Here is a tiny trained network, its code and every weight. The questions are about switching its units off for an input and a class, where a switched-off unit gives its printed mean instead of its output.

import numpy as np


def w(rows, s, z=0):
    codes = np.array(rows[::2]) - 128.0
    scale = np.full(codes.shape[1], s)
    scale[-1] = z or s
    return codes * scale


def f(y):
    return np.maximum(y, 0)


def log_softmax(a):
    a = a - a.max(-1, keepdims=True)
    return a - np.log(np.exp(a).sum(-1, keepdims=True))


def net(x, mask):
    res = np.array(x, float).reshape(1, 5) / 4 @ E
    y = f(res @ A[0][:, :-1].T + A[0][:, -1])
    res = res + np.where(mask, y, B[0][:, -1]) @ B[0][:, :-1]
    return log_softmax(res[-1] @ U[:, :-1].T + U[:, -1])


A, B = {}, {}
E = w([
[44,49,75,153,149],'x0',
[128,142,132,99,14],'x1',
[93,173,50,148,152],'x2',
[202,74,51,139,118],'x3',
[144,195,103,254,105],'x4',
],0.0089)
A[0] = w([
[145,164,152,130,167,64],'N0',
[89,241,167,151,98,157],'N1',
[78,166,170,197,108,162],'N2',
[181,113,211,147,109,140],'N3',
[122,190,171,136,147,192],'N4',
[93,150,124,63,113,97],'N5',
[196,123,154,115,147,220],'N6',
[113,84,132,151,100,5],'N7',
[118,154,154,97,107,112],'N8',
[107,145,123,45,100,211],'N9',
[152,254,180,91,198,125],'N10',
[135,76,95,112,155,129],'N11',
[127,134,27,109,104,141],'N12',
[119,158,11,150,172,167],'N13',
[88,226,133,114,143,123],'N14',
[128,135,44,112,107,149],'N15',
[71,89,108,136,167,238],'N16',
],0.017,0.0031)
B[0] = w([
[155,128,162,141,124,166],'N0',
[105,148,189,217,52,235],'N1',
[83,173,59,115,101,208],'N2',
[82,74,72,155,196,196],'N3',
[176,180,140,156,138,200],'N4',
[179,121,165,107,94,170],'N5',
[86,109,89,128,185,187],'N6',
[139,162,159,90,149,144],'N7',
[145,78,129,112,135,167],'N8',
[145,91,161,90,51,192],'N9',
[211,189,132,110,234,247],'N10',
[150,99,150,150,81,173],'N11',
[161,94,77,173,79,191],'N12',
[196,139,68,76,147,227],'N13',
[170,155,143,114,56,202],'N14',
[171,111,89,154,97,182],'N15',
[113,127,180,4,115,199],'N16',
],0.026,0.014)
U = w([
[116,166,129,171,225,78],'0',
[101,47,120,137,91,150],'1',
[104,111,136,130,133,3],'2',
[147,96,8,97,139,205],'3',
[168,159,72,158,85,136],'4',
[135,115,195,97,168,189],'5',
[67,221,124,164,116,166],'6',
],0.011,0.0038)

Each question gives the input, the list of numbers given to net, and the class t.
The units are the neurons (one row each of A and B). Each row of codes is followed by its name. A weight is (code - 128) times the scale printed after its matrix; where a second scale follows, it is the last column's (A, B and U).
mask holds one flag per neuron, in row order. A switched-off neuron (its flag False) gives its mean, the last column of its row in B, instead of its output. The means were averaged over made-up inputs and are rounded, as every weight is.
A unit's drop is (log p(t) with every unit on - log p(t) with that unit switched off) / (log p(t) with every unit on - log p(t) with every unit switched off).
The circuit of an input: a set's keep is (log p(t) with only the set's units on - log p(t) with every unit switched off) / (log p(t) with every unit on - log p(t) with every unit switched off). Starting from the 12 units with the biggest drops (on a tie, the unit counted first), units are removed one at a time, each time the one whose removal leaves the highest keep (on an exact tie, the one counted first), for as long as the keep stays at least 0.8.
circuit, biggest first: the units of the circuit, biggest drop first
unit that matters most: the unit with the biggest drop
top k neurons: the k neurons with the biggest drops, biggest first
drop when u is switched off: that unit's drop, to one decimal
input [6,5,-4,-3,-6], class 5: unit that matters most -> N12
input [-7,8,-1,1,-4], class 1: top 2 neurons -> [N9; N3]
input [3,7,-1,-8,-1], class 1: top 2 neurons -> [N10; N9]
input [-6,4,5,7,-5], class 3: top 4 neurons -> [N1; N6; N14; N4]
input [-2,3,-7,3,-7], class 1: top 3 neurons -> [N10; N13; N9]
input [-3,-4,6,1,-5], class 3: top 2 neurons -> [N1; N13]
input [1,-1,-5,1,2], class 3: top 3 neurons -> [N1; N10; N4]
input [-8,2,-4,0,-5], class 3: top 4 neurons -> [N3; N9; N6; N1]
input [-5,0,-7,-5,-8], class 5: top 2 neurons -> [N9; N13]
input [-6,-4,4,6,5], class 3: top 3 neurons -> [N13; N1; N6]
input [-5,0,-4,-7,8], class 6: top 2 neurons -> [N1; N2]
input [2,4,5,7,3], class 3: top 2 neurons -> [N1; N13]
input [4,3,5,-7,-4], class 1: top 2 neurons -> [N10; N9]
input [-2,8,-6,7,8], class 3: circuit, biggest first -> [N3]
input [-1,-8,-7,8,-7], class 1: drop when N11 is switched off -> 0.6
input [-3,1,0,6,1], class 3: drop when N4 is switched off -> 0.0
input [-8,-6,1,7,-4], class 0: drop when N2 is switched off -> 0.1
